Moves between points:
kato ω sete
kato α piro
lubo ω pato
lubo α sako
sako ω soke
sako α toli
dano ω mupu
dano α luka
tivu ω mema
tivu α lali
fafu ω zigo
fafu α zito
zigo ω pupo
zigo α rafe
saki ω mele
saki α zigo
zipe ω lubo
zipe α pani
ruku ω pime
ruku α kepi
zere ω masu
zere α sufo
tumi ω rase
tumi α tiku
dufa ω sera
dufa α rako
fonu ω zipe
fonu α mame
mele ω tumi
mele α pupo
mema ω rako
mema α sera
ruvu ω beki
ruvu α tivu
rako ω zega
rako α kegi
kepi ω voke
kepi α pani
zito ω mema
zito α mibi
tomu ω fonu
tomu α masu
kegi ω mefa
kegi α pano
rafe ω zito
rafe α mele
furu ω pano
furu α tomu
tiku ω fore
tiku α fafu
zega ω ruvu
zega α furu
niva ω zigo
niva α rena
sufo ω dano
sufo α zipe
soke ω mame
soke α mefa
beki ω dufa
beki α mema
voke ω mibi
voke α pari
mibi ω piro
mibi α tesa
pato ω lubo
pato α deke
semi ω deke
semi α zipe
reve ω fafu
reve α guto
tesa ω gesu
tesa α beki
fore ω saki
fore α niva
deke ω sako
deke α mefa
pime ω ruku
pime α fafu
sera ω pari
sera α zega
mame ω pato
mame α semi
guto ω fafu
guto α voke
tiru ω kegi
tiru α mefa
gesu ω vine
gesu α dufa
piro ω sari
piro α reve
rena ω rafe
rena α sete
rari ω lali
rari α toli
mefa ω tivu
mefa α rari
mupu ω zipe
mupu α luka
rase ω bona
rase α fore
pani ω sufo
pani α tumi
luka ω pani
luka α pato
pano ω zega
pano α fonu
zegi ω furu
zegi α lubo
lali ω tiru
lali α zegi
pupo ω tiku
pupo α pime
toli ω zegi
toli α pato
zasu ω semi
zasu α mame
bona ω pime
bona α saki
pari ω tesa
pari α ruvu
masu ω zasu
masu α dano
vine ω tiru
vine α sera
sete ω reve
sete α sari
sari ω zega
sari α vine

The rows follow the links: the fewer symbols apart two points are, the more alike their rows tend to be.

Each row is also shifted at random along 6 hidden directions that mean nothing.

Some points, each with a row of numbers:
tumi: 1,50,29,-28,23,21,-17,35,21,-16,-25,13,9,-57,-29,19,1,38,-48,-31,-1,-31,-39,40,17,-99,17,-8,6,-42,73,5,21,-60,-69,1,13,-47,18,35,-59,-40,-6,-19,-10,27,19,21,-30,-44,-7,33,9,-32,-39,-8,-27,1,2,8,-5,27,50,-16,-21,16,18
tomu: 1,-11,23,-22,-19,-31,-38,-24,-21,22,6,-47,0,21,-10,-52,-17,-26,-28,-1,-41,27,17,-3,-47,-10,-29,-47,-17,14,-56,-6,31,23,35,21,-17,-18,-13,-10,-23,68,-38,16,7,-14,22,4,18,30,29,-69,-15,23,-5,24,-9,-1,33,-80,-65,85,-27,-78,13,-4,1
mupu: -9,-34,26,41,-15,37,-5,22,-22,11,17,-17,5,31,33,-4,-29,-25,37,42,33,4,34,-24,-16,40,-41,26,-20,-41,-63,-29,7,4,48,-41,-32,27,-54,14,-26,8,33,27,28,-16,-9,7,-16,5,48,-16,-6,-1,25,10,19,-22,-47,-13,26,-39,-14,-23,24,-20,-52
zega: -3,-31,-18,10,2,-55,33,9,36,17,30,-3,23,-71,19,12,22,37,-14,13,-1,62,-14,-35,46,8,32,26,-20,17,98,66,27,34,-135,31,87,-44,0,7,-27,44,42,-39,-15,21,10,-30,-2,-46,31,-8,22,31,-21,61,27,-46,-17,-32,2,25,16,29,-34,8,-26
pime: -13,32,37,13,0,11,-14,2,-3,13,20,29,21,42,27,36,12,-73,-37,-5,-2,-34,-42,-18,10,42,-15,-1,2,-13,-22,-1,-27,23,8,-18,33,16,8,-30,-20,-72,8,-30,28,34,-16,-10,-33,-40,-32,17,16,-31,2,30,-82,-2,-24,30,49,2,-39,5,19,-1,-23
mame: -17,-8,14,-31,35,43,11,29,-16,11,58,-58,-25,45,-67,25,-22,-23,-49,-42,-34,-44,13,57,-48,4,-16,53,17,-54,3,7,41,-25,-42,64,22,-15,45,-17,90,32,-8,26,-23,0,43,33,36,31,13,48,-5,21,17,-96,75,-17,-43,21,-11,40,22,60,-8,-14,-16
fore: 5,32,-4,-14,-51,-54,7,58,-36,17,7,-19,11,-78,-17,-24,63,62,8,-28,-82,-24,-86,-6,12,-67,52,9,40,52,57,49,7,-68,-70,63,18,-65,58,57,-82,-40,29,29,-27,-1,-27,7,-54,-19,-34,-7,6,-27,8,3,5,1,-5,-14,33,14,12,-31,-19,18,23
zere: -29,-26,21,31,10,25,3,15,-11,40,11,-22,-38,-10,43,12,32,50,-28,-15,-35,3,8,-44,-3,-9,-47,47,-39,-20,1,-36,27,-18,18,-8,-55,11,-59,-18,-11,46,61,48,51,-3,33,21,6,3,47,-19,17,42,52,-28,36,12,-6,-19,-5,33,-9,-9,23,-9,-63
fafu: -7,16,3,-46,-6,-10,-3,-6,19,5,13,33,28,4,-19,19,-20,-64,-31,-5,-12,-15,-29,51,27,10,47,-44,21,-29,-18,-19,-13,1,-2,-8,19,6,49,-12,-1,-62,-57,-31,52,30,-32,-26,-50,-14,-90,57,3,-28,-54,29,-66,-28,9,-1,48,55,32,-37,31,-27,3
tiku: 3,59,17,-53,-20,-24,21,-1,5,-28,-64,4,-21,-39,-41,-48,-7,50,56,-15,4,7,-71,39,27,-87,67,-77,34,28,47,21,26,-56,-29,9,26,-64,32,42,-64,-74,-23,-6,-44,15,-1,-6,-42,22,-48,1,3,-6,-26,20,-35,5,-5,-17,24,-78,7,-22,-42,16,58
rari: 30,-18,-22,41,-20,-41,53,56,20,17,2,-6,-24,-49,32,5,59,66,23,38,2,57,-14,-41,-33,-6,55,-8,10,41,52,77,-41,27,-29,46,8,-40,7,29,15,4,32,15,12,19,-3,59,14,-43,-4,-17,21,24,12,-19,53,6,30,-17,5,-25,45,-1,-23,52,24
piro: 16,-8,-19,-12,-63,-77,11,-2,-38,25,87,-16,58,-28,26,3,25,-33,25,12,-49,5,-11,-11,55,49,48,23,34,21,-15,5,-15,-28,-5,24,39,24,-7,1,5,-8,-28,-4,4,-14,-85,-4,-34,-42,-70,16,-8,-7,-11,50,50,-46,3,-2,78,67,35,-34,48,-11,-5
tivu: 26,3,-34,14,-14,-6,32,36,20,-20,32,-55,51,8,-82,6,12,-29,-51,15,-17,-1,-4,45,-27,27,23,9,77,-14,-47,30,5,43,-12,39,-2,-76,58,5,24,14,-13,-2,8,-46,72,32,18,6,-17,20,25,-8,-5,-44,-10,-41,8,0,0,-23,89,27,48,6,35
vine: 4,-2,-45,11,11,-24,11,-26,-2,-17,43,-18,53,-24,-26,37,6,14,0,-9,17,11,-12,-13,51,-15,9,20,20,7,59,5,28,3,-67,16,48,-3,-9,6,-7,35,33,-51,-32,-9,45,7,28,-7,36,34,16,-31,-12,-9,35,-12,15,26,-9,20,60,45,7,19,-4
toli: 26,-25,-6,21,20,39,-9,39,13,-1,16,19,2,14,18,26,-13,-22,-33,19,37,-8,54,15,-77,21,-7,25,-9,-30,0,40,-65,45,1,6,-6,25,7,-4,53,16,-21,10,-4,11,-19,52,17,-53,13,-1,-17,-3,-27,-33,35,15,2,11,-25,22,21,10,-11,7,13
pano: 7,11,13,7,-50,-33,11,6,-18,22,16,-58,21,-2,-33,-5,9,-19,-18,-22,-44,-15,14,26,-28,44,-35,50,19,3,-36,50,54,30,-24,38,30,-30,25,-16,13,55,-11,14,-58,-55,61,17,14,-2,32,-55,2,54,1,-1,9,-16,-38,-46,12,-16,-27,50,9,-20,8
mele: -8,23,-7,16,-30,-6,21,29,-11,14,-51,20,-21,-42,32,-10,39,64,31,-33,-32,-34,-52,-18,21,-21,14,20,1,44,37,22,-4,-39,-9,-5,-11,-14,30,-2,-46,-61,55,35,-12,9,-33,-22,-44,-12,-13,-6,21,-9,25,18,-39,35,-25,12,33,-72,-59,26,-24,-18,7
zito: -10,-21,-35,12,-36,-59,32,4,-19,23,-20,24,-18,-67,-17,-37,39,42,43,19,-69,30,-53,-16,35,17,64,-26,33,91,-11,2,-4,0,26,38,-31,-18,61,45,-23,-33,5,6,7,-9,-36,-58,-28,57,-82,-4,6,19,25,13,-27,-11,17,-26,41,-27,-27,-19,-1,-7,-1
fonu: -6,-6,27,-68,33,4,-24,-24,4,0,16,-28,-13,43,-51,-32,-71,-46,-33,-14,-1,25,27,59,-41,-33,1,-53,-13,-46,-9,7,48,17,-42,32,34,-33,15,-12,14,61,-55,-15,1,20,51,18,28,23,44,-4,-14,17,-45,-6,12,-34,5,-62,-63,81,23,-36,-15,-6,2
sari: 19,12,-30,-19,-65,-63,22,-46,-37,-7,35,-27,66,14,26,-12,-14,-43,80,8,14,1,27,-4,57,65,15,8,21,31,-36,-4,9,-15,22,-23,41,47,-32,-25,12,-11,-18,-14,-37,-29,-57,-23,-13,-11,-26,-9,-13,-11,-26,67,31,-16,-16,0,54,-32,-1,5,22,-16,23
ruku: -28,24,38,37,-5,-26,-58,19,-32,45,34,27,-23,-24,4,57,56,-11,-64,-26,-69,-13,-73,-58,-18,1,-39,2,11,43,-1,-20,-13,14,33,60,-11,22,23,26,-45,-30,17,-47,-14,2,25,40,-9,16,-16,-14,9,-19,46,-63,-50,47,40,3,12,78,-42,-11,25,50,-43
mefa: 24,-3,-30,48,-54,-30,16,29,-33,0,33,-56,31,46,-14,-27,49,-16,6,35,-32,5,-2,-26,-55,44,-3,-16,54,45,-70,30,-35,37,58,42,-17,-28,6,-13,38,-4,9,46,15,-31,11,46,29,-1,-8,-27,10,-17,37,-18,27,16,31,-3,-16,-29,12,-8,37,18,35
tesa: 7,5,-6,6,10,13,-30,-35,-10,-53,8,-17,46,23,-60,-47,-7,-59,1,42,10,1,15,14,29,13,16,-14,52,17,-56,-49,1,-1,36,-14,-1,-42,9,37,-16,33,-44,-18,-21,-38,6,-79,36,34,-46,11,-23,-20,13,30,-34,-42,28,25,-22,3,-4,-51,18,-4,21
lubo: 22,-33,21,-31,6,24,44,45,4,-23,55,-20,12,28,-47,-15,-77,-58,30,44,54,12,25,74,-50,16,56,5,39,-78,-2,57,-5,11,-67,37,74,-40,38,36,39,-10,-54,-13,-29,18,-17,30,-7,-25,-13,39,-23,8,-53,-10,57,-74,-71,-9,34,-45,46,16,-32,7,8

From each start, follow one symbol. Which point do you reach?
Answers are names.
start -10,57,90,17,-70,-5,32,10,-41,-9,21,-54,-6,52,-58,-5,16,-81,54,23,-15,-24,-32,28,24,86,-15,20,88,0,-117,-27,32,-17,75,0,17,-38,11,25,-4,-66,-39,-13,-65,-59,17,1,-21,42,-69,-17,-10,44,48,-9,-32,-41,-78,21,122,-159,-57,20,41,1,10
α	pani
start -2,15,26,16,38,16,-55,-33,11,5,-28,55,-25,-16,18,20,29,-22,-44,18,-10,7,15,-21,24,3,-16,-14,-11,10,-24,-68,-38,-2,67,-42,-48,26,-25,13,8,14,-51,-30,16,-8,-13,-28,30,-8,-53,-5,-9,23,16,13,-34,4,55,18,-10,60,-22,-55,19,14,-11
ω	mibi
start -14,7,19,-13,35,3,23,0,34,33,-4,49,-30,-48,22,65,46,28,-46,-21,-28,2,-13,9,60,22,17,48,-16,-19,45,-31,-9,-20,-24,-21,5,21,9,-9,44,-26,-13,-22,27,20,-31,-5,-12,-49,-75,47,14,56,-5,-3,20,-16,-2,35,70,47,20,26,10,-21,-25
ω	fafu
start 13,-26,-53,24,-9,-27,-24,11,17,2,48,-16,79,46,23,8,14,-59,-72,19,2,19,17,-30,-40,44,-23,-28,-11,-7,-28,35,-32,81,-9,3,19,-6,-18,-56,-1,36,20,-2,68,13,25,21,17,-59,33,-9,28,-59,-27,34,-31,-9,53,-13,-54,98,53,-31,51,0,-2
ω	mefa
start 22,-21,-14,-33,47,30,-11,-12,8,-36,0,2,-15,81,-8,-35,-70,-42,17,31,65,17,39,19,-72,-27,19,-75,2,-20,-18,5,-42,22,16,6,17,6,-10,-9,53,7,-47,1,17,45,-15,23,39,14,19,18,-27,-24,-28,-23,32,5,30,-1,-71,18,18,-27,-20,31,32
ω	sako
start 8,61,28,-14,-39,15,-16,1,-21,-29,-31,-19,25,26,-13,-37,7,-13,22,-16,3,-55,-10,30,11,-27,-6,-8,18,0,-19,0,-2,-54,12,-34,6,-41,-4,1,-42,-52,-9,30,-31,-20,-17,-8,-21,-24,-20,-15,-8,-34,-10,42,-43,12,-21,21,5,-67,-24,-14,-3,0,47
α	fore
start -2,-13,-42,29,4,-1,24,-22,27,-43,-9,-3,32,10,-36,-34,-3,-22,20,41,33,21,3,6,28,40,20,-3,26,23,-30,5,11,44,-1,-21,-1,-42,29,12,-5,16,26,-12,-1,-25,34,-70,23,29,-13,13,16,-2,8,27,-38,-38,-14,12,-9,-71,-1,18,15,-21,5
ω	rako
start 5,-10,-48,-49,3,-23,-20,-30,6,-11,-57,51,-4,-13,-5,-50,-53,6,39,-11,6,17,-21,26,-1,-43,45,-102,-15,30,-4,-8,-13,14,19,-10,-26,21,46,9,-36,-34,-16,-15,30,34,-20,-41,-48,56,-27,14,-3,-35,-47,12,-69,22,35,-39,-22,21,3,-36,-10,-32,20
α	mele
start 0,20,-10,-48,20,-22,-16,-70,12,-10,-45,53,-17,2,24,13,-37,-10,23,-15,22,8,33,27,45,-13,-1,-49,-33,1,-2,-62,-17,-20,53,-55,-22,82,-27,-21,30,-16,-64,-35,8,12,-30,-7,-4,11,-34,11,-21,9,-44,18,1,38,48,0,4,22,5,-15,6,-9,19
ω	fafu
start -28,-17,18,-2,18,31,36,-7,-9,-2,8,-38,-49,87,34,-39,-11,-16,35,6,11,-8,30,-5,-6,20,-14,1,-29,-9,-38,-12,15,-30,14,-12,9,-10,-41,-59,62,8,33,67,24,28,-24,-31,30,10,25,-2,3,39,35,27,47,-9,-30,14,-15,-30,-43,1,-12,-28,-8
α	mame
start -17,-3,34,-35,-3,17,43,-8,11,-5,-4,-58,-36,36,-20,-51,-35,-2,35,17,2,24,-3,23,7,-8,6,-24,-7,-35,-32,-19,60,-32,-14,-8,0,-51,-28,-13,3,24,2,28,28,5,32,-4,-4,36,31,-5,6,51,4,9,33,-43,-39,-39,3,-34,23,-30,2,-21,-9
ω	zasu
start -8,25,-9,-6,-16,3,-50,5,-7,12,-19,34,28,18,9,17,7,-37,-51,-37,-22,-67,-29,1,-18,-3,-26,-17,-7,-4,-28,-11,-26,6,31,-14,-21,27,32,-22,-38,-54,-2,3,33,11,-6,-13,-37,-13,-25,4,5,-60,-14,1,-104,37,12,14,-8,49,-36,-18,29,-21,-9
α	pime
start -4,0,9,-2,77,43,20,-53,74,-64,-74,44,-29,-5,-12,-33,-18,14,35,53,97,67,30,6,69,-27,41,-39,-32,0,42,-31,1,-1,-24,-72,19,-36,-33,26,3,11,-28,-54,-10,31,-8,-89,46,14,-27,26,-10,44,-21,65,-27,-44,12,38,-28,-79,-8,-15,-36,10,16
α	ruvu
start -2,-16,-26,50,7,13,-2,-4,-6,-21,53,-18,61,2,-5,7,33,-36,-11,17,10,-13,11,-45,55,52,-11,78,18,-8,8,-3,-3,3,-38,-12,37,-11,-9,2,-9,24,51,-13,-11,-16,-17,-73,28,-23,4,26,13,-32,30,41,-3,-42,-16,67,8,-8,-17,23,13,-20,-29
α	dufa
start -8,-11,28,-1,-15,37,-1,29,-23,9,46,-52,11,5,-45,7,-30,-26,-9,14,-11,-16,6,32,-25,16,-25,30,34,-77,-54,-33,54,-15,14,1,-29,-19,-6,26,-21,27,0,7,21,-32,63,35,-28,32,37,11,1,0,8,-56,27,-44,-54,-21,32,16,54,-19,35,-16,-42
α	luka
start 16,-32,1,23,15,43,20,6,3,-18,-16,17,-34,56,52,-11,-19,-9,49,43,72,6,55,-10,-56,35,11,4,-33,4,-5,40,-62,22,21,-15,17,34,-34,-20,73,-11,-3,38,-4,28,-64,3,23,-28,19,-13,-14,13,8,22,45,15,-22,31,-15,-76,-39,35,-44,12,17
ω	soke
start -20,-46,15,11,31,2,40,18,-6,22,32,-15,-60,29,45,-30,16,33,33,15,-4,32,-5,-58,-13,-10,36,-7,-39,21,50,18,-18,-20,-50,44,39,-7,-28,-13,40,1,53,43,31,68,-49,-8,23,-8,25,7,5,23,33,14,75,-12,-3,1,-29,21,-29,-25,-45,25,-32
α	zipe
start 2,-9,-27,42,-22,-28,-28,-29,-26,-29,8,-26,39,-9,-30,-44,25,-5,31,30,-7,15,-8,-54,13,16,-6,-7,27,80,-29,-10,11,23,31,20,-15,-20,8,40,-50,42,26,-11,-60,-45,23,-62,36,65,22,-33,-18,-32,49,13,-35,-6,32,3,-41,-16,-49,-18,9,27,9
α	rako
start -11,9,63,9,-26,-2,-12,22,-33,-6,16,-33,-7,-9,-24,-31,-16,-17,47,50,12,25,-32,-13,-18,-20,8,-42,31,-13,-43,-26,30,-22,35,1,-7,-32,-34,66,-84,-9,-16,-9,-10,-15,9,23,-29,34,10,-25,-21,-13,18,-4,-2,-35,-15,-34,28,-32,22,-79,14,38,-16
α	tumi
